After every row comes roughly how far along a hidden order it lies, from 0 to 20.
(in the rows, 100 means zero)
[130  66  65  99  94  76 103  96  99 106  74  55 104 117  77  98  70  79
  98  97  50  79  84 108 103 101 113 105  93  96  67  80  78  92  67 125]
1
[118  69  64 104 113  79  86  97  97 104  85  49 110 144  81  99  78  90
  92  87  64  35  83 103 115 103 114 100  91  85  67  87  90 100  65 128]
4
[115  77  84 108  95  74  78  98 100  99  78  44 119 135  83 112  80  93
  91  85  68  78  69 102 120 106 108  96  97  74  62  64  84 106  60 131]
0
[111  80  67 102 105  78  89 108  93 100  83  27 107 118  88 105  80  88
 112  82  61  81  72 114 101  88  99  80  94  92  70  78  84 111  68 115]
6
[ 75  57  70  91 113  95  18 122 105  97  95  55  39 181 115 143 109 110
 101  90  54  18 107  83 110 111 131  38  78  81  57   8  79 134  89  80]
20
[120  65  86 101  85  68  81  96 104 109  91  51 130 119  72 112  86  88
  84  86  71  80  69 102 126 109 115 109  96  81  65  70  87 104  62 116]
6
[120  81  67 100 100  85  95  95  98 105  75  56 109 126  78 109  74  93
  97  89  58  79  80 108 102 100 105  92  89  82  65  82  85  98  65 127]
3
[119  84  61 128 101  78  84 114 100 101  78  29 112 127  88 104  77 104
  97  87  56  78  75  96 116 103 101  99 100  74  62  52  80 105  48 129]
7
[118  63  74  99 109  78  87  95 105 106  90  49 113 122  77 116  84  77
  88  94  53  77  73 105 102 102 109  97  95  78  72  92  92  91  70 100]
1
[118  79  68 105  94  82  87  97 100 104  81  54 114 127  77 107  83  86
  95  92  52  77  80 105 111 103 109  94  96  87  65  76  85  97  67 118]
1
[108 102  82 109 138  67  65  86 113  93  98  39 109 122 100 112  91  82
 100 109  31  42  84 124  97  95 107 104  93  75  51  81  75  93  73 101]
14
[117  89  57 127 106  75  80 117 101 101  78  25 113 129  88 105  77 108
  97  88  57  68  76  91 113  97  98  95 101  74  54  66  82 108  50 126]
9
[122  62  88 111  96  62  81 112 106 100  61  44 136 141  87 120  80  90
  75  90  56 103  76  97 125 117 117 129 107  78  63  69  81  93  56 137]
2
[112  74  71 105  97  85  80 101 100 102  81  52 108 130  81 107  80  91
  95  89  59  78  77 102 114 104 109  93  93  81  59  64  81 107  59 114]
3
[129  65  65  94  95  80  97  97  88  95  87  46 114 102  76  89  79  97
  87  97  41  81  79 106  99 106 103 114  92  75  58  91  82  94  61 119]
8
[115  68  73  98 127  83  84  98 103 104  92  53 107 125  87 113  84  77
  98  90  51  75  80 108  93  97 103  84  94  80  67  94  89  95  73  95]
2
[112  84  79 106 101  82  85  98 100 101  77  38 111 124  81 107  75  94
  97  83  51  82  68 103 113 103 105  93  93  82  63  72  85 106  68 117]
1
[122  77  62 130 110  59  80 131 106 100  81   4 129 133  99 115  78 109
  85  90  48  62  84  85 122 112 103 113 113  65  55  56  80 100  43 139]
14
[107  12  78 107 113  86  67  97  99 100  79  32 108 144  83 113  84  90
  92  82  46  84  65 100 111 105 101  87  95  86  35  75  91 104  63 108]
3
[118  80  84 111  73  79  88 102  91  97  68  48 119 132  79  97  76 105
  94  85  60  88  66 103 124 107 107 104  95  80  59  52  72 108  50 149]
2
[112  91  76 113  87  81  77 105  98  97  74   0 113 132  86  98  77 100
  99  90  56  76  66 109 120 104 107 101  94  80  63  51  73 111  57 141]
4
[110  79  81 106  91  74  75 111  96  97  70  46 124 138  92 112  83  97
 100  80  58  75  64 105 123 103 106 102 101  86  61  53  73 110  60 138]
4
[119  66  66  99 132  64  85 100  94 107  79  46 119 113  91  93  80  91
  87  83  61  76  87 105 125 105 123 106  96  84  66  70 104 102  61 140]
10
[121  72  70 102 110  84  87  99  99 104  83  43 105 135  81 108  79  84
  99  91  53  79  75 107 100  97 106  91  93  84  67  80  87  98  69 109]
2
[106  88  91 114 114  77  66  96 105  96  85  35 118 141  90 115  85  95
  91  88  65  73  63 105 124 104 104  99  97  86  52  63  85 106  66 113]
4
[121  63  73  99 109  74  92  98 101 104  80  45 114 125  81 107  82  79
  91  97  42  66  87 106 102 104 110 101  97  81  67  90  89  91  71 110]
1
[118  74  73 110  72  76  96 105  96 100  67  48 117 128  79  96  75 103
  96  87  47  90  70 104 126 105 109 110  96  84  64  53  71 109  52 153]
0
[119  75  72 106 102  84  90  95 101 102  78  50 113 129  81 106  81  83
  94  91  57  84  77 105 109 102 107  84  94  82  67  78  86  99  69 117]
1
[123  68  69 105 109  79  88 102  99 107  84  42 103 110  80 100  79  85
  99  95  39  64  78 105  92  97 105  93  93  81  68  88  81  92  70 113]
4
[112  79  72 103 102  85  84  96 102 106  90  38 108 117  74 106  84  86
  97  89  56  81  70 103 106  99 104  86  90  84  64  70  90 102  58 103]
2
[122  68  78 104  96  75  89  99  99 103  78  42 115 131  56 106  80  89
  93  92  46  83  74 104 110 105 113 106  96  76  72  70  82  99  72 128]
0
[106  93  79 114 103  78  69  96 103  94  83  39 119 140  88 109  80  97
  95  93  61  71  67 108 119 104 106 104  95  81  62  59  77 106  57 124]
6
